Below are the code and all the weights of a small trained network. Each question names an input and a class and asks about switching units off, where a switched-off unit gives its printed mean instead of its output.

import numpy as np


def w(rows, s, z=0):
    codes = np.array(rows[::2]) - 128.0
    scale = np.full(codes.shape[1], s)
    scale[-1] = z or s
    return codes * scale


def f(y):
    return y / 2 * (1 + np.tanh(0.7978845608 * (y + 0.044715 * y**3)))


def log_softmax(a):
    a = a - a.max(-1, keepdims=True)
    return a - np.log(np.exp(a).sum(-1, keepdims=True))


def net(x, mask):
    res = np.array(x, float).reshape(1, 7) / 4 @ E
    y = f(res @ A[0][:, :-1].T + A[0][:, -1])
    res = res + np.where(mask, y, B[0][:, -1]) @ B[0][:, :-1]
    return log_softmax(res[-1] @ U[:, :-1].T + U[:, -1])


A, B = {}, {}
E = w([
[79,135,97,196,182,101,103,152,137,209,78,178],'x0',
[147,133,52,190,153,143,130,112,151,180,167,192],'x1',
[146,152,187,144,150,175,162,131,187,112,61,87],'x2',
[152,32,80,144,163,140,124,82,199,39,152,94],'x3',
[89,121,207,172,116,132,121,181,133,88,173,113],'x4',
[143,185,124,162,231,143,1,171,88,8,140,168],'x5',
[224,195,140,78,172,178,169,125,104,176,160,115],'x6',
],0.011)
A[0] = w([
[100,180,192,73,38,95,232,126,103,248,29,38,199],'n1',
[167,110,126,228,183,110,68,114,122,145,199,237,239],'n2',
[21,85,180,146,79,70,39,189,121,48,126,75,142],'n3',
[9,97,148,199,159,37,38,128,74,147,168,132,129],'n4',
[172,184,190,70,205,179,62,98,65,16,141,61,254],'n5',
[79,10,114,150,54,146,225,70,230,203,99,138,133],'n6',
[27,61,140,154,137,60,112,205,147,34,136,141,79],'n7',
[89,59,44,70,78,23,115,2,104,208,170,147,220],'n8',
[212,147,141,49,197,197,137,155,136,57,152,118,108],'n9',
[66,175,78,111,157,77,94,178,99,186,46,240,135],'n10',
[152,141,187,141,158,191,175,131,161,69,104,144,184],'n11',
[206,156,100,56,127,122,224,84,122,181,163,211,135],'n12',
[149,54,128,144,147,181,83,173,181,75,126,129,144],'n13',
],0.0074,0.0042)
B[0] = w([
[137,136,160,140,74,93,253,41,73,155,109,133,249],'n1',
[153,189,125,85,153,164,80,134,118,168,87,92,192],'n2',
[133,41,187,82,71,159,151,168,98,118,95,113,199],'n3',
[137,129,102,154,179,175,117,171,155,135,120,167,185],'n4',
[113,130,60,67,137,95,97,93,135,115,159,117,214],'n5',
[143,201,58,128,170,105,118,83,121,177,167,68,218],'n6',
[144,118,146,90,126,154,75,151,114,113,167,157,183],'n7',
[214,118,106,88,163,147,126,141,119,108,153,120,210],'n8',
[176,124,92,87,146,141,119,156,117,166,183,85,176],'n9',
[90,152,138,198,155,210,97,142,150,119,60,203,188],'n10',
[155,102,138,67,119,139,116,105,114,116,158,130,162],'n11',
[143,101,136,73,175,159,118,176,140,145,151,155,186],'n12',
[130,157,119,94,129,139,141,108,134,130,134,77,165],'n13',
],0.013,0.022)
U = w([
[184,155,93,84,127,88,153,51,132,176,193,70,205],'0',
[132,97,158,208,122,33,134,146,161,126,142,152,41],'1',
[174,112,105,88,144,187,75,180,149,108,158,174,253],'2',
[117,92,230,129,24,67,199,70,112,73,4,125,94],'3',
[137,88,87,195,98,162,172,148,115,166,162,139,58],'4',
[61,156,254,232,90,152,173,148,119,209,96,190,145],'5',
[89,205,63,233,164,148,68,95,178,152,95,158,60],'6',
[31,42,159,82,13,96,113,107,154,18,162,105,100],'7',
],0.0086,0.004)

Each question gives the input, the list of numbers given to net, and the class t.
The units are the neurons (one row each of A and B). Each row of codes is followed by its name. A weight is (code - 128) times the scale printed after its matrix; where a second scale follows, it is the last column's (A, B and U).
mask holds one flag per neuron, in row order. A switched-off neuron (its flag False) gives its mean, the last column of its row in B, instead of its output. The means were averaged over made-up inputs and are rounded, as every weight is.
A unit's drop is (log p(t) with every unit on - log p(t) with that unit switched off) / (log p(t) with every unit on - log p(t) with every unit switched off).
The circuit of an input: a set's keep is (log p(t) with only the set's units on - log p(t) with every unit switched off) / (log p(t) with every unit on - log p(t) with every unit switched off). Starting from the 12 units with the biggest drops (on a tie, the unit counted first), units are removed one at a time, each time the one whose removal leaves the highest keep (on an exact tie, the one counted first), for as long as the keep stays at least 0.8.
units of the circuit, in order: the units of the circuit, biggest drop first
most important unit: the unit with the biggest drop
top k neurons: the k neurons with the biggest drops, biggest first
drop of u: that unit's drop, to one decimal
input [4,4,-7,-1,-6,-4,2], class 2: most important unit -> n10
input [5,0,3,-5,-6,1,-4], class 5: top 2 neurons -> n6, n5
input [6,-4,1,1,-2,-2,6], class 5: units of the circuit, in order -> n5, n6, n8
input [3,-5,-8,2,-5,-2,-1], class 2: top 2 neurons -> n1, n8
input [6,8,1,2,8,5,8], class 6: units of the circuit, in order -> n3, n8
input [-5,-8,3,-4,8,4,4], class 7: top 2 neurons -> n6, n3
input [0,-7,-3,1,4,5,0], class 7: top 2 neurons -> n3, n8
input [6,5,-7,-4,-8,-2,6], class 2: top 2 neurons -> n12, n8
input [2,6,8,-5,-8,8,2], class 6: top 3 neurons -> n10, n3, n8
input [4,7,7,4,-1,3,7], class 2: top 3 neurons -> n1, n6, n12
input [6,-1,5,0,-4,-3,-6], class 6: top 2 neurons -> n10, n6
input [-7,-2,-7,-2,-1,6,-1], class 2: top 2 neurons -> n1, n6
input [3,6,-4,-3,-6,-4,-5], class 6: top 3 neurons -> n10, n6, n3
input [6,5,8,-1,-6,-3,-6], class 6: units of the circuit, in order -> n10
input [-8,0,-7,-8,3,0,-6], class 3: top 3 neurons -> n3, n5, n12
input [8,7,-2,-8,3,-7,2], class 5: top 3 neurons -> n10, n1, n5
input [-8,-3,-7,5,1,6,-4], class 7: top 3 neurons -> n3, n8, n6
input [2,-3,-3,-2,2,2,3], class 2: top 2 neurons -> n1, n6
input [5,4,5,-3,3,-1,-1], class 5: top 2 neurons -> n5, n8
input [4,0,8,-8,6,-6,2], class 3: units of the circuit, in order -> n1
input [5,5,8,0,8,0,-3], class 2: drop of n7 -> 0.1
input [5,5,-3,-7,-7,7,-8], class 6: drop of n10 -> 0.8
input [-5,-6,-4,-5,5,-6,-6], class 3: drop of n7 -> 0.0
input [6,-5,-7,-7,-4,1,1], class 5: drop of n5 -> 0.2
